[[66 59 61 49 53 47 45 50 42 59 60 40 53 56 46]
 [51 49 45 45 64 52 57 51 49 56 56 46 57 48 45]
 [48 43 38 34 47 48 48 53 58 42 56 47 53 56 46]
 [55 57 57 43 43 42 44 45 46 42 64 50 49 47 64]
 [56 69 36 52 48 56 32 55 41 54 49 39 60 55 47]
 [42 35 48 32 44 52 47 52 29 47 59 55 52 42 39]
 [54 61 64 44 44 47 52 47 46 55 54 55 53 44 56]
 [47 49 51 40 41 45 44 68 35 44 62 46 56 65 44]
 [47 61 61 40 46 61 36 54 46 58 54 37 34 48 40]
 [46 47 53 57 59 48 42 46 45 47 50 50 48 46 52]
 [55 42 49 43 43 36 58 50 40 54 51 45 53 57 48]
 [62 56 48 56 42 43 59 37 51 48 42 48 50 58 52]
 [52 54 40 47 57 75 61 54 46 69 57 45 52 53 52]
 [48 54 45 47 53 57 54 54 54 44 57 48 52 46 45]
 [51 66 53 45 53 50 24 39 62 43 48 50 52 51 52]]
Rows and columns are numbered from 1.
Read off the entry in row 3 and column 3.
Answer: 38
The bottom-left entry -> 51
The entry just left of the largest entry -> 57
The entry in row 3 and column 1: 48
The entry in the top-right corner -> 46
The entry in row 2 and column 1 -> 51
The entry at row 1, column 2: 59
Read off the entry at row 1, column 3.
Answer: 61
Read off the bottom entry of the column that holds the smallest entry.
Answer: 24
The top-left entry: 66
Read off the entry directly above the smallest entry.
Answer: 54
Read off the entry in the bottom-right corner.
Answer: 52
Read off the entry directly below the centre entry.
Answer: 54
The entry at row 2, column 2 -> 49
The entry just right of the smallest entry: 39
The entry directly above 68: 47
Read off the entry just left of the centre entry.
Answer: 44
The entry at the centre is 68
Read off the entry directly above the largest entry.
Answer: 43
The top entry of the column that holds the smallest entry is 45
The entry directly below the largest entry -> 57
Read off the entry at row 3, column 2.
Answer: 43
Read off the entry just left of the smallest entry.
Answer: 50

Read these off the row that follows.
1) Read off the minimum.
2) Read off the entry just left of 0.05.
3) Read off the entry just left of the largest entry.
4) Read off the entry just right of 0.00.
5) Read off the entry just left of 0.09.
 0.02   0.09  -0.01  -0.16   0.05   0.16   0.20  -0.20   0.03   0.12   0.03  -0.04   0.02   0.00  -0.09
1) -0.20
2) -0.16
3) 0.16
4) -0.09
5) 0.02

m =
[[37.9,-3.6,-20.2,-12.8,-24.4,21.0,42.1,26.9,-36.8,5.2,46.3,-27.8],
[25.2,19.8,26.9,28.1,40.9,20.5,8.8,0.2,10.9,-51.6,28.2,-3.5],
[-11.6,-6.1,0.8,26.4,49.6,-2.5,43.3,36.8,3.2,10.4,-14.1,-20.3],
[34.4,-1.9,15.0,25.0,5.2,20.9,65.9,-5.1,12.1,10.4,28.0,-35.3],
[0.0,23.9,28.1,-13.8,15.9,9.1,-5.4,-22.4,-17.4,-16.3,20.0,-46.9],
[8.3,-0.7,-5.3,11.5,3.8,21.4,36.4,19.9,-11.3,8.8,5.2,-19.9],
[12.5,-21.7,-3.7,12.4,-16.0,14.2,58.0,6.3,1.8,38.4,-14.9,-13.0],
[18.0,-14.8,-5.2,32.7,0.5,15.8,21.4,34.5,16.0,27.9,-14.3,19.7],
[-19.6,-1.6,-29.7,17.0,-11.0,10.7,1.3,16.3,10.9,8.0,-15.7,23.1],
[31.6,7.3,34.5,42.6,-6.0,33.4,5.6,5.3,33.7,61.9,-1.2,-22.7],
[34.8,1.0,-0.6,3.3,5.9,-26.3,-32.2,11.6,19.2,-20.5,45.2,30.3],
[13.8,-27.9,-28.7,-11.8,-7.4,-57.4,34.7,3.3,17.8,17.8,36.4,4.2]]
Rows and columns are numbered from 1.
The entry in the bottom-left corner: 13.8
The entry in the top-left corner is 37.9
Report the entry directly below 15.9.
Answer: 3.8
The top entry of the column that holds the largest entry -> 42.1
Report the entry directly below -22.7.
Answer: 30.3
The entry just right of -27.9: -28.7
The entry just left of 34.7: -57.4
The entry in the top-right corner: -27.8
Report the entry at row 2, column 3.
Answer: 26.9
The entry at row 1, column 2 -> -3.6
The entry just right of 1.8 -> 38.4
Report the entry directly below 8.0.
Answer: 61.9
Report the entry just right of the smallest entry.
Answer: 34.7
The entry at row 2, column 2 -> 19.8
Report the entry directly below 49.6.
Answer: 5.2
Report the entry in row 3 and column 1.
Answer: -11.6
The entry just left of the largest entry -> 20.9
The entry directly below 42.1 -> 8.8
Report the entry just right of 31.6.
Answer: 7.3
The entry at row 2, column 1 -> 25.2
The entry just left of -27.8 -> 46.3
Report the entry just left of -57.4.
Answer: -7.4
Report the bottom-right entry.
Answer: 4.2
The entry directly below the largest entry is -5.4
The entry at row 1, column 3 -> -20.2
Report the entry directly above -7.4.
Answer: 5.9
The entry directly above 65.9: 43.3
The entry directly above the smallest entry -> -26.3
Report the entry directly above -13.8.
Answer: 25.0
Report the entry in row 3 and column 3.
Answer: 0.8
